Here is a tiny trained network, its code and every weight. The questions are about switching its units off for an input and a class, where a switched-off unit gives its printed mean instead of its output.

import numpy as np


def w(rows, s, z=0):
    codes = np.array(rows[::2]) - 128.0
    scale = np.full(codes.shape[1], s)
    scale[-1] = z or s
    return codes * scale


def f(y):
    return y / 2 * (1 + np.tanh(0.7978845608 * (y + 0.044715 * y**3)))


def log_softmax(a):
    a = a - a.max(-1, keepdims=True)
    return a - np.log(np.exp(a).sum(-1, keepdims=True))


def net(x, mask):
    res = np.array(x, float).reshape(1, 8) / 4 @ E
    y = f(res @ A[0][:, :-1].T + A[0][:, -1])
    res = res + np.where(mask, y, B[0][:, -1]) @ B[0][:, :-1]
    return log_softmax(res[-1] @ U[:, :-1].T + U[:, -1])


A, B = {}, {}
E = w([
[141,142,73,112,151],'x0',
[144,150,94,109,78],'x1',
[108,203,184,78,171],'x2',
[157,197,195,180,173],'x3',
[114,200,101,140,37],'x4',
[158,123,2,114,118],'x5',
[84,151,112,181,123],'x6',
[85,125,146,214,150],'x7',
],0.0098)
A[0] = w([
[147,90,203,189,186,158],'N1',
[129,183,58,108,19,135],'N2',
[150,127,69,168,120,162],'N3',
[149,107,144,6,83,220],'N4',
[95,76,78,190,79,136],'N5',
[138,38,182,152,226,159],'N6',
[102,80,72,97,174,139],'N7',
[155,112,102,75,109,140],'N8',
[45,172,122,86,23,172],'N9',
[98,195,55,59,135,208],'N10',
[254,159,65,166,168,248],'N11',
[92,36,118,84,96,137],'N12',
[120,150,217,137,97,208],'N13',
[134,117,196,151,174,140],'N14',
[163,108,166,58,141,106],'N15',
[150,43,169,131,149,86],'N16',
[204,157,138,139,97,207],'N17',
[199,69,64,91,110,205],'N18',
[81,95,127,79,6,180],'N19',
[125,94,172,204,144,141],'N20',
[74,129,138,126,105,173],'N21',
[51,120,182,125,95,213],'N22',
[197,135,173,198,149,254],'N23',
[94,101,92,165,146,118],'N24',
[95,151,170,248,120,202],'N25',
],0.01,0.0034)
B[0] = w([
[69,234,158,63,110,230],'N1',
[154,132,182,131,167,255],'N2',
[157,113,112,196,109,182],'N3',
[165,22,138,124,149,230],'N4',
[100,128,134,108,90,210],'N5',
[98,97,179,87,143,240],'N6',
[111,112,44,130,124,181],'N7',
[48,73,67,95,214,179],'N8',
[170,108,253,199,119,236],'N9',
[77,90,118,202,197,216],'N10',
[109,94,71,168,59,213],'N11',
[186,139,117,76,184,198],'N12',
[163,191,29,110,58,217],'N13',
[30,233,108,69,132,204],'N14',
[137,101,74,119,104,173],'N15',
[80,192,189,136,161,174],'N16',
[74,96,114,175,77,170],'N17',
[134,30,70,103,91,238],'N18',
[190,120,189,115,144,234],'N19',
[90,145,175,89,123,193],'N20',
[199,129,185,118,112,156],'N21',
[204,202,187,57,64,195],'N22',
[38,130,86,104,58,212],'N23',
[112,176,151,183,86,158],'N24',
[133,103,158,74,75,239],'N25',
],0.0059,0.0091)
U = w([
[211,80,143,33,160,109],'0',
[169,151,206,197,116,157],'1',
[86,105,93,113,163,96],'2',
[226,186,182,169,36,54],'3',
[153,191,33,150,46,193],'4',
[104,117,160,162,2,226],'5',
[37,147,100,105,120,2],'6',
[43,212,128,22,178,129],'7',
],0.0087,0.0033)

Each question gives the input, the list of numbers given to net, and the class t.
The units are the neurons (one row each of A and B). Each row of codes is followed by its name. A weight is (code - 128) times the scale printed after its matrix; where a second scale follows, it is the last column's (A, B and U).
mask holds one flag per neuron, in row order. A switched-off neuron (its flag False) gives its mean, the last column of its row in B, instead of its output. The means were averaged over made-up inputs and are rounded, as every weight is.
A unit's drop is (log p(t) with every unit on - log p(t) with that unit switched off) / (log p(t) with every unit on - log p(t) with every unit switched off).
The circuit of an input: a set's keep is (log p(t) with only the set's units on - log p(t) with every unit switched off) / (log p(t) with every unit on - log p(t) with every unit switched off). Starting from the 12 units with the biggest drops (on a tie, the unit counted first), units are removed one at a time, each time the one whose removal leaves the highest keep (on an exact tie, the one counted first), for as long as the keep stays at least 0.8.
units of the circuit, in order: the units of the circuit, biggest drop first
top k neurons: the k neurons with the biggest drops, biggest first
drop of u: that unit's drop, to one decimal
input [-1,-2,-6,-2,-2,-2,-6,3], class 6: units of the circuit, in order -> N9, N16
input [7,2,-2,-8,7,7,-3,4], class 0: units of the circuit, in order -> N2, N19
input [4,-3,1,-6,1,5,6,-8], class 2: units of the circuit, in order -> N10, N8
input [8,-8,0,3,0,7,-3,-2], class 2: top 2 neurons -> N13, N10
input [-4,2,-5,-5,2,6,-7,4], class 0: units of the circuit, in order -> N12, N19
input [-3,2,1,0,3,0,-7,7], class 3: units of the circuit, in order -> N8, N18, N10
input [-3,4,8,-4,8,-3,-7,-3], class 3: units of the circuit, in order -> N9
input [7,8,8,4,6,1,7,8], class 1: top 2 neurons -> N10, N9
input [-1,7,1,-7,2,-7,4,-4], class 1: drop of N9 -> 0.5
input [0,-3,-2,-6,4,-4,6,-7], class 0: drop of N9 -> -0.1
input [6,-3,4,0,-7,5,-2,-4], class 2: drop of N10 -> 0.2
input [4,-2,-7,-3,-4,6,-5,3], class 4: drop of N18 -> -0.1
